Look-ups in named tables: a row name and a column name give one cell, copied from the table.

zefesid.tsv
	suru	vib	vumid	nis	dad	pivos
felev	747	561	680	475	595	543
sarig	400	502	444	565	508	579
fesav	495	505	548	517	496	482
gusekas	904	581	752	449	640	583
lat	110	369	327	669	421	496
nugab	409	477	440	625	508	499
sop	479	564	536	586	494	537
bok	395	532	438	565	503	551
bel	755	557	655	477	598	509
lam	609	590	614	440	549	574
biseron	935	611	729	414	609	611
lakim	133	478	332	623	435	496

sop, vib => 564
lat, suru => 110
felev, suru => 747
lat, vumid => 327
biseron, pivos => 611
fesav, nis => 517
gusekas, dad => 640
nugab, pivos => 499
lam, nis => 440
gusekas, pivos => 583
bok, dad => 503
bel, pivos => 509
lam, vumid => 614
bel, suru => 755
lakim, pivos => 496
bel, dad => 598
sop, vumid => 536
felev, dad => 595

gif:
|  | fibeb | zom | baso | fen |
|---|---|---|---|---|
| disapu | 98 | 112 | 143 | 142 |
| napepet | 185 | 70 | 140 | 145 |
| boma | 210 | 79 | 218 | 135 |
| pel | 200 | 57 | 113 | 175 |
| dazupev | 98 | 115 | 141 | 67 |
| romisik | 74 | 108 | 80 | 82 |
| fug | 91 | 100 | 48 | 108 |
| vidavat | 65 | 100 | 37 | 86 |
| fepovum | 66 | 126 | 118 | 42 |
| div | 174 | 113 | 249 | 86 |
| lil | 168 | 77 | 117 | 156 |
| dukotu | 229 | 33 | 86 | 207 |

div, fen => 86
napepet, fen => 145
dukotu, fibeb => 229
fug, zom => 100
romisik, fen => 82
disapu, baso => 143
lil, baso => 117
div, zom => 113
napepet, zom => 70
dazupev, fibeb => 98
div, fibeb => 174
fug, baso => 48
napepet, baso => 140

Table lukili
        gaputif  zeluru  lomaz  gofog  folem  gib  vun  voki  fubo
mukefi       24      66     23     60     64   58   29    30    22
zopag        72      22     70      6     24   33   40    33    75
rarin        32      61     34     61     57   43   47     6    15
dip          20      35     26     60     36   26   57    11    15
mun          69      23     67      1     23   37   31    56    76

rarin, lomaz -> 34
mukefi, voki -> 30
dip, gaputif -> 20
mun, folem -> 23
rarin, folem -> 57
rarin, gofog -> 61
zopag, gofog -> 6
mukefi, vun -> 29
mun, gib -> 37
dip, folem -> 36
mun, fubo -> 76
dip, gofog -> 60
mukefi, fubo -> 22

rufo.csv
,favur,sukote,lonisin,bipabeg,sal,papo,dov,fosoguz,kataz,kuv
zil,22529,42825,27018,41022,43348,71890,71916,67036,60058,44531
roko,19633,33055,38510,43220,46252,76542,71826,59213,54562,34633
duv,51440,27361,45650,41505,64447,54286,36721,49160,21566,41957
vad,48349,30170,44257,32188,44289,50791,42875,45044,31563,36137
nibuv,42127,44732,39660,49753,45234,43869,39122,63468,53757,46186
mepu,44285,42248,41291,52772,42383,70616,47712,64337,40032,20864
zel,35806,45523,15457,25898,36394,61827,49613,35282,20306,44089
pav,54154,37213,57018,39868,43647,41947,34468,44726,39092,50919
rufib,33031,23361,28365,35845,48607,71509,62937,59816,61988,27874
mevisi,53875,42326,41650,50221,43278,41551,29521,33827,43383,52012
zed,23954,30878,15034,27386,46882,60070,61549,39778,9186,33070
roful,28703,35368,21482,39128,44442,76265,69811,62388,59552,31068
lol,45495,32650,45337,48517,42727,40840,33119,29863,47872,50667

zed, dov -> 61549
lol, favur -> 45495
rufib, kataz -> 61988
rufib, fosoguz -> 59816
pav, bipabeg -> 39868
roful, lonisin -> 21482
zil, fosoguz -> 67036
rufib, papo -> 71509
mevisi, kataz -> 43383
zed, papo -> 60070
zel, papo -> 61827
Row with the largest sukote: zel

kezazav.tsv
	debisam	gik	galarig	tez	dume	kibilib	kedaruz
nes	930	93	-635	407	-630	-187	278
vuv	-215	273	-6	-94	-215	-263	-93
lusa	-217	-174	68	-297	-235	-240	-229

lusa, galarig: 68
nes, tez: 407
vuv, galarig: -6
vuv, dume: -215
nes, galarig: -635
vuv, gik: 273
nes, gik: 93

Table bevogik
         taveg  tavudi  lemo  donim  kenado  zul
notil      150     154   139    105     139  178
tukugot    197     156   106    153     123  204
daba        37     131   220     78     196   71
lupeguf    159     146   147    180     136  123
bikevag    226     163   104    230     111  178
narupa     149     153   140    109     143  181
goripa     212     156   102    196     119  193
vut        128     135   157    170     159  117
zarefid    183     137   115    184     128  153

taveg of narupa = 149
lemo of notil = 139
lemo of lupeguf = 147
donim of bikevag = 230
zul of zarefid = 153
zul of vut = 117
tavudi of tukugot = 156
kenado of lupeguf = 136
zul of tukugot = 204
Row with the largest kenado: daba

Table pipogi
,gegitu,tapoda,sis,kiv,gakelo,lum,vel
zozimid,7374,8018,7418,7495,7542,6912,6973
besamu,6968,6852,7033,6794,7151,6905,7063
bap,6739,7063,5717,4852,7100,4331,7535
tameno,7272,5945,7412,6554,7535,7704,8006
para,4304,4087,5195,6235,3769,6633,3387
fepo,7573,7931,7512,7475,7663,7074,7397
dar,7482,7945,6083,4727,8117,3949,8723
riguzeg,7753,7773,7715,7473,7875,7326,7773
tosof,6392,6590,5532,4754,6720,4384,7179
bolov,7371,7705,7374,7357,7522,7087,7277
zuz,3588,2907,5326,6955,2807,7981,2213

besamu, gakelo -> 7151
bap, vel -> 7535
tameno, kiv -> 6554
zuz, kiv -> 6955
para, vel -> 3387
dar, tapoda -> 7945
tosof, vel -> 7179
dar, gakelo -> 8117
zozimid, lum -> 6912
zuz, gakelo -> 2807
tosof, lum -> 4384
bap, tapoda -> 7063
besamu, lum -> 6905
zozimid, vel -> 6973

mutebag:
columns: pogeve, lorabo, gilela, zetepu, sokore, niku, boravo, vakul, potilut, razisa
vekimo: [365, 470, 411, 910, 474, 610, 802, 890, 448, 395]
zozifig: [856, 790, 744, 223, 568, 514, 409, 343, 722, 830]
peduso: [658, 672, 627, 517, 888, 718, 423, 496, 787, 591]
kaberal: [490, 464, 543, 691, 841, 719, 736, 775, 744, 422]
mon: [913, 575, 652, 767, 346, 234, 831, 747, 467, 886]
begonut: [531, 560, 655, 821, 651, 778, 875, 893, 582, 541]

begonut, pogeve: 531
begonut, zetepu: 821
vekimo, zetepu: 910
zozifig, lorabo: 790
kaberal, razisa: 422
peduso, potilut: 787
mon, zetepu: 767
zozifig, zetepu: 223
kaberal, lorabo: 464
vekimo, potilut: 448
peduso, razisa: 591
mon, razisa: 886
begonut, sokore: 651
zozifig, potilut: 722
peduso, vakul: 496
vekimo, sokore: 474
mon, gilela: 652
begonut, gilela: 655

mese:
fields: kom, tilonu, bof, tabugo
lel: [0.71, 0.22, 0.51, 0.68]
nulo: [0.41, 0.57, 0.48, 0.43]
fuz: [0.45, 0.55, 0.51, 0.47]
koz: [0.60, 0.32, 0.56, 0.63]
butov: [0.37, 0.62, 0.54, 0.44]
zoraral: [0.76, 0.17, 0.45, 0.66]
nefelaf: [0.37, 0.62, 0.52, 0.42]
duze: [0.71, 0.19, 0.59, 0.71]
zif: [0.35, 0.65, 0.52, 0.39]
viv: [0.73, 0.21, 0.46, 0.65]
dimesid: [0.39, 0.60, 0.52, 0.43]

fuz, tabugo -> 0.47
nefelaf, tilonu -> 0.62
butov, bof -> 0.54
dimesid, kom -> 0.39
zoraral, tilonu -> 0.17
dimesid, tilonu -> 0.60
zoraral, kom -> 0.76
zif, tabugo -> 0.39
nulo, tilonu -> 0.57
butov, tilonu -> 0.62

lorol
         zuvi  luru  gef  nafom  vid
pesif     160    50  161     48  107
kibiret   170    83  125     53  140
setu      184   135  139     74  145
sos       151    50  154    193  114
nuber     155    53  136     49  121
lona      172    48  170     48  138
zusozo    150    48  123     69  119

nafom of zusozo: 69
zuvi of sos: 151
zuvi of setu: 184
zuvi of lona: 172
luru of lona: 48
nafom of lona: 48
luru of nuber: 53
gef of lona: 170
luru of pesif: 50
nafom of sos: 193
luru of sos: 50
nafom of pesif: 48
nafom of setu: 74
gef of pesif: 161
zuvi of kibiret: 170
nafom of kibiret: 53
vid of nuber: 121
gef of setu: 139

Table fopulo
|  | taso | kegur | gonen | mirib | selonak | pov | big | forag | lik | vus |
|---|---|---|---|---|---|---|---|---|---|---|
| lepilam | 193 | 180 | 118 | 116 | 55 | 161 | 65 | 143 | 117 | 124 |
| tuz | 175 | 168 | 153 | 198 | 132 | 62 | 172 | 114 | 165 | 80 |
| leb | 190 | 104 | 115 | 190 | 189 | 168 | 181 | 150 | 160 | 190 |
| tem | 117 | 56 | 143 | 95 | 188 | 140 | 104 | 94 | 87 | 186 |
| kopako | 175 | 171 | 40 | 110 | 122 | 187 | 153 | 118 | 179 | 120 |
| petoviv | 133 | 116 | 82 | 139 | 92 | 202 | 50 | 104 | 113 | 113 |
| vazop | 133 | 208 | 103 | 110 | 61 | 107 | 189 | 130 | 163 | 98 |
| ludeto | 101 | 118 | 131 | 164 | 46 | 113 | 106 | 102 | 203 | 97 |
| sof | 183 | 143 | 95 | 171 | 214 | 183 | 159 | 138 | 182 | 164 |
| guke | 175 | 81 | 133 | 55 | 177 | 115 | 88 | 116 | 147 | 81 |
| vasam | 143 | 169 | 90 | 48 | 159 | 168 | 104 | 177 | 113 | 82 |
| kedag | 143 | 161 | 134 | 141 | 136 | 32 | 154 | 53 | 139 | 126 |
| degun | 115 | 151 | 164 | 73 | 94 | 99 | 219 | 81 | 136 | 148 |

tem, selonak: 188
petoviv, vus: 113
sof, lik: 182
lepilam, big: 65
vazop, pov: 107
degun, gonen: 164
tem, mirib: 95
kopako, lik: 179
tem, lik: 87
petoviv, selonak: 92
degun, selonak: 94
tem, forag: 94
Row with the largest lik: ludeto

